In the rows, 128 means zero.
Facts:
dedal π:689 Ω:flegrus, didobrel γ:duflo
stalo π:689
nube π:689
drirul π:822
plasil π:689 Ω:skekla α:boten γ:klonik
plostoskur π:689 Ω:turas γ:foskir
zogo π:689 Ω:mikesos, vaklo, skimun γ:magrin
tropeta π:689 Ω:skaplim
daklak π:689 Ω:vaklo, budum α:didobrel, tafo γ:mobromir
fovo π:689 α:fleflom, brebaval, druvoflek, trabur
triplu π:896 Ω:dragal α:turas, kivu γ:vugra
mapuvon π:822 Ω:vaklo
lustel π:822 Ω:libita α:lipos, budum, vugra
dragal π:689
magor π:896 Ω:vaklo
skasten π:689 Ω:vaklo
keste π:822 Ω:sanom α:flafer, skastur, tasus, plugrok
tripum π:822 Ω:tafo α:sepefun, midora
trabur π:689 Ω:vaklo γ:darok
velepi π:822 Ω:mikesos, fasu, nube
subos π:689
klibrubu π:689
visel π:822 Ω:lipos, fasu, brozesti, tostis, favun
skekla π:896 Ω:vaklo, skasten, magor α:darok
tifen π:822 Ω:graskis α:kazusen, klazom, duku, favun
fanek π:896 Ω:mobromir
gredon π:689 Ω:tostis γ:magor
postis π:689 Ω:brozesti
midora π:896
sanom π:822 α:brebaval, fladin, fazi, plostoskur
midre π:689 Ω:klazom, betror α:klibrubu, pedrigi
koti π:689 Ω:vaklo, trabur
vugra π:896 Ω:kivu, plasil
graskis π:822 Ω:magor α:drirul
plenim π:896 Ω:vaklo
surora π:896 Ω:mapuvon
duku π:822 Ω:mubriklo γ:pedrigi
vaklo π:689
plugrok π:896 Ω:votam γ:midora
fazi π:689 Ω:vaklo, flegrus, didobrel
kivu π:689
draplom π:896 Ω:stalo, zugri
branar π:822 Ω:dragal α:subos
budum π:896
didobrel π:822 Ω:fasu γ:zusor
favun π:896 Ω:skasten
foskir π:896 Ω:turas
klunis π:822 Ω:plostoskur, tostis
zugri π:822
betror π:896 α:mubriklo, klunis γ:brozesti
nifon π:896 Ω:druvoflek α:brebaval, vaklo, skastur, postis, brozesti
koskis π:822 Ω:flegrus α:flafer, trefakla, subos
kazusen π:822 Ω:trefakla, vugra
rudrer π:689 Ω:zufar, magor α:mapuvon
mubril π:822 Ω:fasu α:turas γ:tripum
tafo π:896 Ω:susis, magor, koskis
magrin π:896 α:duflo, subos γ:plostoskur
tostis π:822
votam π:689 Ω:giflas γ:subos
skimun π:689 α:dragal, druvoflek, draplom, fanek γ:boten
flafer π:689 Ω:vugra
mobromir π:689 Ω:tapakom, fasu α:flafer, darok
zusor π:689 Ω:plostoskur α:tostis
skastur π:689 Ω:zufar
pedrigi π:822 Ω:poplil
klazom π:689 Ω:klukam
flegrus π:822
gatun π:822 Ω:sepefun γ:flegrus
takezu π:822 Ω:keste γ:surora
ramak π:689 Ω:velepi, midora
trefakla π:896 Ω:rudrer, fovo
tasus π:689 Ω:poplil γ:sanom
lipos π:689 Ω:plenim, darok
futru π:689 Ω:trabur
duflo π:896 Ω:vaklo, trabur
darok π:822 Ω:koti
zufar π:689 Ω:druvoflek
fladin π:896 Ω:vugra
grigis π:689 Ω:mikesos
libita π:689 α:zufar
kobogrim π:822 Ω:vaklo, koti, trabur, poplil
sepefun π:896
turas π:689 Ω:plenim γ:skaplim
troklik π:822 Ω:koskis, tostis α:ramak
susis π:689 α:velepi
giflas π:896 γ:midre
fasu π:689 Ω:koti, magor
skubrem π:896 Ω:flegrus
mubriklo π:896
trafe π:822 Ω:subos, forir α:foskir
mikesos π:896 Ω:tostis α:votam, tropeta γ:klibrubu
forir π:689 Ω:mapuvon α:brebaval
stogru π:822 Ω:fasu, giflas, poplil α:fleflom, dedal
klukam π:822 Ω:giflas
brebaval π:689 Ω:lustel γ:kobogrim
fleflom π:689 Ω:kobogrim
boten π:689 Ω:triplu γ:mubril
poplil π:689 Ω:trabur α:kobogrim, dedal, fanek
kivuk π:896 Ω:klonik α:brozesti, duku
klonik π:689 Ω:vaklo α:plostoskur, zogo
tapakom π:822 Ω:skekla
brozesti π:822
skaplim π:689 α:turas γ:didobrel
druvoflek π:896 Ω:skekla
daler π:689 Ω:mapuvon α:nube

Known rows:
poplil: [182  93 131  40 183 109  83 161 118 180 126 151 177 106 162 157 170 123
 159 148  98 169  98 142 125 140 111]
fasu: [121  90 134 136 138 215  58 183  87 149 106  79 159 185 124 160 108 103
 161 135  84 151 117 152 125 121 114]
stalo: [180  92 101 102  90  93  90 156  77 125 135 100 117 102 107 165 125 132
 131 145  88 130 154 134  99 131 156]
tropeta: [160  96 125 110 139 109  74 153 123 140 133 111 124 128 131 163 124 120
 132 146 114 128 133 125  89 117 134]
trabur: [169 135 158  58 138 130  47 162 155 153 101 158 148 121 156 158 157  93
 141 178  34 134 109 115 142 146 136]
fleflom: [162  95 128 100 144 112  75 159 128 143 131 119 133 129 144 161 125 124
 139 152 108 130 128 127  93 119 132]
tasus: [173  96 131  86 171 111  92 146 116 159 133 123 153 112 129 164 149 119
 147 126 114 160 110 138 100 136 117]
mubril: [ 66 140 123  61 156 184 131 124  86 112 103 127 170 163  73 111 101 108
 170  79 155 120 123 140 120 138 150]
klunis: [ 64 132 121  62 137 141 136 125 121 105 119 155 131 149 105 105  85 122
 146 108 171  88 145 111  95 110 176]
darok: [ 56 102 116  70 130 168 138 150 120 112 108 155 166 168 138  98 124 129
 158  88 133  86 150 114 146 137 160]
stogru: [ 53  92 113  69 137 170 138 151 112 115 114 148 172 172 141  98 122 138
 165  81 141  81 148 117 148 133 156]
tifen: [ 72 137 112  58 133 140 132 129 128 125 103 147 140 176 110 103  86 108
 163  99 155  55 138 124 119 124 170]
favun: [115 167 146 145 171 111  86  84  94 169 120 150 145 157 111 143  82 143
 163 128 108  96 162 108 130 125 223]
betror: [142 145 110 127 122  99 127 102  50 174 119 141 143 123 101 140  74 154
 169 122  78  74 181 128 141 137 248]
sepefun: [131 139 110 140 114  94 123  96  45 161 121 145 142 119 103 141  95 173
 161 123  81 102 191 123 145 133 243]
nifon: [118 153 127 147 166  91 102  82  96 176 115 149 144 164 133 143  98 160
 168 120 116  96 166 109 135 120 214]
budum: [127 117 114 160 105 110 133 104  57 148 128 142 145 114 108 139 114 177
 159 103  68  88 197 111 164 151 242]
plenim: [126 197 170 137 155 130  85  85 126 156 100 184 134 131 104 145  87 120
 153 151  61  99 152  87 148 134 241]
triplu: [135 160 139 136 189 101 118  74  83 178 128 161 157 122  99 151  99 153
 168 108 124 130 149 119 121 130 210]

Rows:
No name comes twice in this set of rows, the named rows included.
[153  67 130 112 138 126  94 176 146 148 126 133 145 127 172 156 163 133
 142 134  83 125 132 114 132 143 123]	futru
[ 68 178 145  68 105 143 127 115 158 100  80 181 122 157 107 104 112  88
 125 117 109  87 140  81 132 130 190]	mapuvon
[121 151 161 159 189 149 134  83  84 167 135 154 144 113  79 154  73 140
 153 110 126 135 149 118 114 122 224]	mikesos
[ 67 118 129  31 137 166 128 154 135 123  93 186 183 159 163  88 153 122
 164 107  96  86 140 106 178 148 159]	kobogrim
[124 180 118 148 174  51  62  57 103 172 108 121 141 183 119 152 106 147
 188 107 126  70 166 111 133 137 201]	druvoflek
[109 209 166 145 154 156  53  86 105 155  81 145 147 170  84 146  88 104
 173 140  45  93 150 104 167 143 225]	magor

Now the same nodes, written a new way:
Known rows:
trefakla: [180 147 153 135 127 156 110 108 113  62 132 126 111 142 151 131 129  77
  86 149 201 107 111 116 141 133  77 101]
stalo: [151  58 101 135 106 132 157  93 134 107 200 117 121 140 157  79 104 160
 149 130 103 177 150 133 107  89 136 135]
stogru: [128 143 124 155 156 102 113 116 183 169 124 137 127 171 129 180  97  98
 126 146 103 134 108  44 196 147 111 148]
skekla: [162 144 143 135 118 146 105 110 121  81 116 126 115 121 148 128 131  68
  89 171 192 101 128 119 127 137  92 102]
budum: [137 119 115 138 123 114 132  89  86  99 147 137 122 119 134 131 165  80
 114 153 169 110 143 124  49 143 132 107]
dragal: [ 99  56 115 149 120 116 174  79 144 124 217 150 118 136 112  77  80 173
 124  93 116 154 182 157 107  95  87 110]
kobogrim: [132 147 120 148 142  92 136 100 175 183 103 130 120 141 129 182 104  93
 123 143 111 131 108  72 187 143 102 150]
tostis: [120 152 140 201 103 112 134 138 162 211 126 129 148 133 187 179  94 131
  78 169 105 123 118 105 139 113  99 140]
fovo: [147  85 152 133  90 147 133  92 160  95 149  79 108 129 161  75  57 147
 107 121 136 151 128 139 168  94  92 135]
fleflom: [102  53  92 121 120  94 121  84 147  91 150 101  98 120 114  94  94 134
 164 118 107 156 156 120 132 111 150 143]
visel: [125 143 106 178 131 101 121 140 174 160 105 136 107 144 158 203 111 121
 127 135 118 120 109  64 202 117 103 141]
skasten: [124  80 128 139  93 129 116 104 163 116 123  82 107 101 139  77  69 133
 121 141 123 144 141 142 159 106 111 143]
fasu: [ 89  60 114 134 113  99 119 103 159 102 173  92 121 111 159  91  78 144
 137 137 118 152 159 123 102 113 158 123]
mapuvon: [112 129 114 152 128  86 194  61 127 196 127 114 132 142 147 186 133 123
 129 140 105 137 101  87 105 131 134 157]
sepefun: [196 149 129 145 119 168 115 124 105 105 164 164 134 145 126 111 138  83
  94 166 161 118 137 130 101 130  76 109]
flegrus: [107 142 150 182 123 130 172 118 162 204 129 116 162 133 171 168  88 129
  75 188 107 136 118  68 136 126  89 133]
magor: [125 122 141 145 128 118 128  94 103  89 150 122 127 123 165 137 146  83
  98 167 193 104 130 113  54 135 132  84]
libita: [155  65 100 135 108 128 159  95 131 107 204 121 113 142 157  79  99 164
 151 127  99 180 150 129 108  94 136 133]
subos: [121  60  92 131  96 131 176  69 123 121 159  90 111 124 116  79 100 157
 152 128 105 170 135 140  94  96 136 153]

Rows:
No name comes twice in this set of rows, the named rows included.
[147 118  82 133 130 131 143  86  83  84 127 144 107 125 102 138 177  79
 144 149 175 113 124 104  68 141 125 118]	surora
[131 145 124 169 150 122 182  99 168 187 161 187 136 164 116 180 103 132
 105 111 122 135 143  89 195 122  37 123]	branar
[179 137 140 131 138 163  82 144 116 101 165 159 142 182 109 103 114  75
  82 169 147 103 115 116  87 153  84 119]	betror
[113  79 131 146  99 157 137 124 164 105 144  85 125 113 139  76  56 150
 106 167 126 155 143 120 139  96  90 125]	susis
[108  49 111 119 134 111 111 115 151  94 187 111 119 167 118  72  73 149
 139 117  94 153 126 107 102 116 150 139]	votam
[108  58  74 146 114 100 121 109 154  83 148 111  84 103 139 113 102 145
 175 116 122 157 152 112 142  95 147 133]	zogo
[ 87  68 135 145  85  97 140  73 135 140 160  67 127  96 155  63  80 135
 118 141 111 152 151 164  72 109 150 138]	vaklo
[159  76 138 127  95 142 125 100 161  72 143  88  89 138 147  86  67 147
 124 100 142 153 121 132 191  97  93 137]	flafer
[120 131 127 173 136 136 164 125 167 159 114 119 130 144 161 190  96 128
 107 166 128 144 103  46 179 117  81 131]	tripum
[116  42  97 121 141 125 116 129 146  76 184 121 113 183 104  85  81 157
 150 102 107 155 123  91 115 115 146 145]	midre
[104  56 111 131 127 101 127  99 159  79 165  98  97 121 154  96  92 143
 156 124 125 158 153 109 127 105 147 123]	mobromir
[100  58 118 117 118  94 115  83 151 117 167  96 120 130 128  75  81 128
 142 122 100 158 156 133 102 125 159 138]	poplil
[142 121  86 164 115 126 109 141  89  84 133 162 103 142 129 153 172 108
 125 123 176  95 125 126  71 120 124 119]	foskir
[193 120  85 137 141 138 133 111  90  66 182 174 109 153 140 141 182 102
 145 146 160 131 132  99  93 127 121 103]	draplom

The same nodes again, as new rows of numbers:
Known rows:
tasus: [143 141 146 131  79 148 100 143 140 165 130 132 149  63 143 130 107 126
 122 129 134 153 141 126 153  93]
stalo: [113 155 119 117  80 153 104 140 110 178 140  86 160  45 143 132  88 140
 108 134 138 140 144 132 140  83]
fleflom: [143 144 145 132  80 146 103 146 139 171 133 134 150  61 142 130 105 128
 123 126 131 152 141 120 154  94]
postis: [138 142 138 133  87 153  86 155 142 185 129 118 147  48 139 117  99 128
 105 127 133 142 135 114 144  87]
susis: [127 152 136 123  90 134  86 161 128 190 141 100 139  43 144 116  90 134
  93 143 140 150 121 127 155 103]
pedrigi: [129 150 147 171 105 129 107 105 138 146 113  58 105 108 135 167 109  99
 114 148  81 152 132 121 145 108]
troklik: [122 154 139 162 114 127  83 125 138 179 116  47  97  97 135 152 108 100
  89 156  78 141 119 109 131 104]
koskis: [111 164 139 158 116 116  86 128 127 177 120  32  93  89 140 154 103 106
  81 164  86 148 114 118 141 114]
branar: [110 169 147 163 125 126  95  84 146 152 144  24 111  82 147 146  94 106
  95 173  68 136 152 116 134 113]
kobogrim: [132 153 149 167 108 125 109 110 138 151 113  66 105 107 135 163 111 100
 118 148  79 154 138 114 147 110]
kazusen: [119 153 140 175 129 134 104 110 135 175 134  57 115 108 140 139  90  91
  97 144  66 152 127 110 149 127]
gatun: [100 169 135 174 116 133 101 106 134 162 129  35 113  99 139 157  95  99
  95 162  81 145 136 120 131 102]
graskis: [120 159 143 167 121 120  99 119 130 169 123  47 103  98 139 154  99 101
  92 153  76 152 119 115 149 121]
giflas: [133 164 140 167  71 137 107  77 127 150 119 108  87  75 164 164 123 113
  41 140 123 151 123 113 146  98]
mikesos: [142 165 128 153  75 131 103  99 129 186 114 105  96  63 158 165 136 114
  39 140 119 143 129  89 151  89]
triplu: [126 183 137 148  85 130 106  55 142 164 153  92 109  60 176 154 127 118
  44 159 100 138 160  95 146 101]
nifon: [141 167 129 155  80 135 113  88 131 189 135 126 108  87 168 154 129 103
  55 136 100 153 131  89 159 111]
trefakla: [138 167 130 162  87 138 112  86 132 189 140 125 108  87 169 149 120 104
  49 133 100 154 132  90 160 114]
foskir: [139 167 128 163  77 142 100  96 135 180 122 121  99  76 162 155 133 111
  54 132 110 137 136  77 143  87]

Rows:
No name comes twice in this set of rows, the named rows included.
[147 167 133 155  81 130 115  91 131 183 131 129 102  85 166 156 134 110
  54 134 106 154 131  90 165 112]	skekla
[120 159 142 160 112 118  95 119 130 166 112  43  97  94 137 160 104 105
  89 162  84 151 116 120 143 113]	didobrel
[135 138 135 128  84 151  86 152 145 188 132 122 151  56 140 125 109 124
 104 128 133 144 136 121 147  88]	ramak
[153 166 135 156  68 133 116  85 136 174 125 138 104  93 164 171 144 108
  74 136 106 154 141  86 156 100]	duflo
[ 97 165 122 157 108 132 110 103 108 159 120   6 115  89 138 167  93 114
  92 158  85 138 137 128 130  97]	zugri
[132 149 138 128  85 141  94 158 132 182 129 112 142  40 139 120  97 135
 105 130 139 146 134 116 153  92]	skimun
[127 146 144 164 114 127  98 115 139 164 110  52 100 101 134 162 107  97
  97 151  79 149 125 122 142 110]	mubril
[144 145 142 128  81 143 100 155 135 173 129 118 145  51 140 126 100 133
 114 130 137 148 134 120 159  97]	koti
[131 147 133 137  89 155  78 160 140 187 132 113 143  46 139 111  97 130
 105 123 136 135 137 104 136  83]	zusor
[140 147 142 130  83 141  98 154 138 178 139 132 150  62 144 123 102 126
 126 128 131 151 141 112 155  95]	daklak

Now the same nodes, written a new way:
Known rows:
fladin: [116 117 111 153 118 153 118 149 125 147 129 104 169 137 126 135 118 126
 107 166 135 150 118 126 134 106]
grigis: [133 116 127 113 118 120 117 138 133 134 119 141 116 104 113 124 140 129
 142 112 134 133 133 138 133 111]
takezu: [112 111 128 133 123 128 127  79 129 134 126 126 108 124 125 132 116 127
 134 123 134 139 120 117 143 126]
klukam: [113 129 100 118 123 115 150  89 129 141 124 185 107 145 131 121 118 128
 101 122 134 136 129 119 162 107]
klazom: [131 123 106 113 121 114 120 101 126 132 121 147 107 112 117 122 144 129
 104  85 135 134 149 124 134 113]
postis: [129 115 122 114 117 119 117 138 126 131 121 128 111 109 118 126 139 129
 124  90 134 134 139 132 133 121]
dragal: [126 115 123 113 122 115 118 127 129 133 123 120 110 112 122 125 142 131
 129  85 134 130 148 131 133 126]
trabur: [143 140 123 114 117 129 120 162 117 130 121  99 106 107 117 119 187 167
 133 130 136 122 153 125 134 138]
skasten: [147 117 111 115 117 136 124 113 124 126 125 101 110 108 118 119 160 131
 129 130 135 117 150 139 135 110]
trefakla: [117 115 121 150 120 137 118 142 126 140 133 103 170 159 116 129 118 129
 107 145 135 146 118 122 135 107]
surora: [114 118 120 132 116 142 140 135 129 153 123 101 153 164 121 141 118 127
  99 159 135 164 119 135 143 107]
susis: [127 115 122 113 122 114 116 136 129 131 122 121 106 113 117 123 136 130
 128  85 135 132 137 131 133 119]
gatun: [114 112 128 133 124 127 124  79 129 135 127 132 108 124 126 131 115 128
 136 125 135 139 121 117 142 126]
koskis: [115 116 120 154 153 122 125 102 144 128 132 152 114 114 118 131 116 126
 119  86 136 150 118 123 142 117]
betror: [114 123 111 151 119 139 121 131 124 145 132 116 150 144 122 126 118 125
 103 159 134 147 117 126 133 109]
tropeta: [129 116 120 113 119 118 116 140 124 131 121 125 111 110 116 127 140 128
 122  87 136 135 142 131 133 120]
branar: [114 112 129 133 119 128 124  80 134 135 128 125 105 127 132 132 115 129
 138 122 135 136 121 118 138 129]
favun: [118 119 105 145 118 152 121 124 123 136 129 112 160 127 115 123 117 128
 103 184 135 142 118 131 132 107]
triplu: [115 118 114 150 117 141 120 136 124 148 131 108 162 146 125 130 117 127
 106 156 134 148 117 123 133 107]

Rows:
No name comes twice in this set of rows, the named rows included.
[114 113 140 137 146 128 114  79 143 130 125 162 110 112 114 127 113 125
 155 152 135 145 118 120 145 113]	troklik
[112 113 147 138 148 129 116  80 150 139 125 179 105 110 113 124 116 129
 174 185 134 142 119 120 142 110]	tostis
[125 112 130 114 118 117 126 129 121 137 119 104 110 120 119 137 139 131
 110  82 135 149 161 142 134 111]	daler
[113 111 142 132 140 133 118  79 143 133 133 160 106 107 115 127 117 129
 150 164 135 144 117 118 152 119]	klunis
[116 140  97 137 117 127 130  91 122 151 126 146 144 158 122 121 118 131
  99 160 135 148 118 121 139 107]	giflas
[117 117 116 151 139 123 124  82 145 127 132 147 113 118 129 131 118 127
 120  91 135 147 117 121 137 123]	flegrus

Now the same nodes, written a new way:
Known rows:
fanek: [118 116 104 172 143 117 137  76 126 190 140 134 179 132  66 107 162 136
 141  88 143 169 125 115 137 117 144 104 131 106  84 135 143 135]
vugra: [116 110  95 176 169 104 122  91 116 200 158 132 163 145 119 112 123 134
 144 100 153 160 107 126 125 131 151 105 137 112  80 126 135 128]
fleflom: [171 131 139 131 131 128 154 161 135  73  83 141  86 131 121 116 150 107
 127 137 130  97 139  96 159 126 145 138 117 105 140 136 121 126]
grigis: [167 126 146 108 108 117 135 153 154 131  94 136 121 109 115 133 120 107
 134 141 115  98 169 106 166 103  96 147 105 111 154 137 120 148]
lustel: [ 67 138 146 100  95 145 101  87 117 146 176 106 156 125 166 162  91 149
 112 145 118 173 102 175 113 124 125 129 135 219 163  74 120 107]
fazi: [176 128 146 127 119 125 144 151 144  79  78 139 100 119  97 119 166 107
 125 129 127 103 154  92 170 113 146 142 112 109 145 130 123 124]
stalo: [133 134 153 124 140 114 157 141 127 149 135 136  83 144 199 135  36 111
 135 178 126 125 123 125 164 114  95 119 112 157 162 109  93 145]
skaplim: [139 137 151 125 140 120 153 149 126 140 130 131  81 144 199 129  47 116
 134 174 126 117 135 123 163 118  93 125 115 143 160 124  98 149]
susis: [165 124 130 116 143 112 136 174 135 112 103 142  84 131 161 128 101 107
 134 150 126  77 138 116 132 134 112 134 119  97 137 148 116 139]
subos: [163 125 132 124 149 117 141 174 128 102 108 137  73 141 174 122  95 110
 133 154 131  82 132 115 140 138 121 133 123 105 139 141 112 135]
fasu: [172 123 122 120 145 114 151 184 134  86  94 150  79 134 157 125 117 106
 132 146 125  70 130 114 115 141 118 137 124  79 126 161 120 138]
visel: [104 132 138  95  72 154  86  98 140  96 125 111 178  93  66 152 199 143
 109 101 112 149 139 146 117 120 154 149 132 175 149  97 149  96]
forir: [174 124 129 129 145 118 138 177 134  84  92 139  81 134 144 120 130 106
 130 141 132  84 136 107 146 132 139 138 121 101 137 139 118 127]
tasus: [166 133 139 132 128 129 167 161 134  70  82 143  86 132 118 114 151 109
 127 139 128 102 137  95 157 124 142 134 116 103 137 135 120 128]
foskir: [120 114 104 169 144 111 124  76 129 201 143 132 181 129  67 109 159 134
 142  86 143 160 131 116 136 120 137 107 130 104  86 136 144 135]
klonik: [178 123 130 127 144 116 138 181 134  80  88 144  80 131 139 121 137 106
 130 138 132  81 136 105 139 139 142 133 121  92 131 142 121 125]
tostis: [ 97 120 109  65 106 123  58 145 137 142 165 121 159 105 161 171 102 143
 125 131 104  87 120 190  36 151  81 140 146 126 128 148 143 127]
turas: [174 121 126 118 146 112 133 181 135  95  95 142  78 131 148 125 118 107
 132 142 127  76 137 111 132 137 128 135 122  90 134 147 120 132]
stogru: [ 82 148 135 108  68 179 150  96 122  51 117 123 153 112  71 137 208 148
 105 113 111 166 106 142 101 125 150 137 138 158 135 117 145 101]

Rows:
No name comes twice in this set of rows, the named rows included.
[ 62 157 134 101  70 186 181  99 112  64 139 129 140 124 114 140 159 154
 109 133 104 162  90 154  73 133 112 125 143 149 124 137 137 120]	klukam
[100 131 129  87  79 145  84 118 137 108 139 114 174  96  94 158 168 143
 112 112 108 135 131 162  92 129 127 147 136 158 143 115 147 108]	velepi
[106 114  98 150 145 105 126  88 132 239 163 135 193 128 104 120 102 136
 150 105 131 148 129 135 107 118  85 101 131  91  83 154 141 162]	midora
[ 84 143 114 173 114 151 222  55 118 170 138 145 178 139  56  97 153 145
 141 105 128 206 106 106 133 102 102  94 129  97  78 157 137 159]	plugrok
[ 99 135 128 105  95 159 108 114 122  71 130 116 143 115 105 144 185 146
 107 112 119 144 110 151  91 144 159 143 143 159 134 111 144  94]	pedrigi
[ 99 134 137 108  95 154  85 105 125  84 138 106 153 113 110 148 178 146
 107 113 124 154 119 154 109 136 170 142 140 185 145  94 141  90]	trafe
[ 98 130 135 118 106 148  82 105 117  85 142 107 140 119 122 148 173 144
 105 115 132 163 108 155 120 140 191 142 140 202 148  75 135  77]	kazusen
[165 129 148 116 115 121 145 152 145 117  95 136 108 118 118 129 124 107
 132 143 119 102 160 105 168 106 110 136 109 115 152 133 116 143]	postis
[119 117 105 161 135 113 128  74 135 214 147 132 190 123  64 114 148 135
 145  90 136 165 138 119 135 108 122 109 127 106  90 136 143 146]	skubrem
[166 124 132 105 129 110 138 174 144 120 106 143 100 123 150 131  95 107
 135 152 117  73 148 121 129 125  87 135 117  92 139 158 119 150]	nube

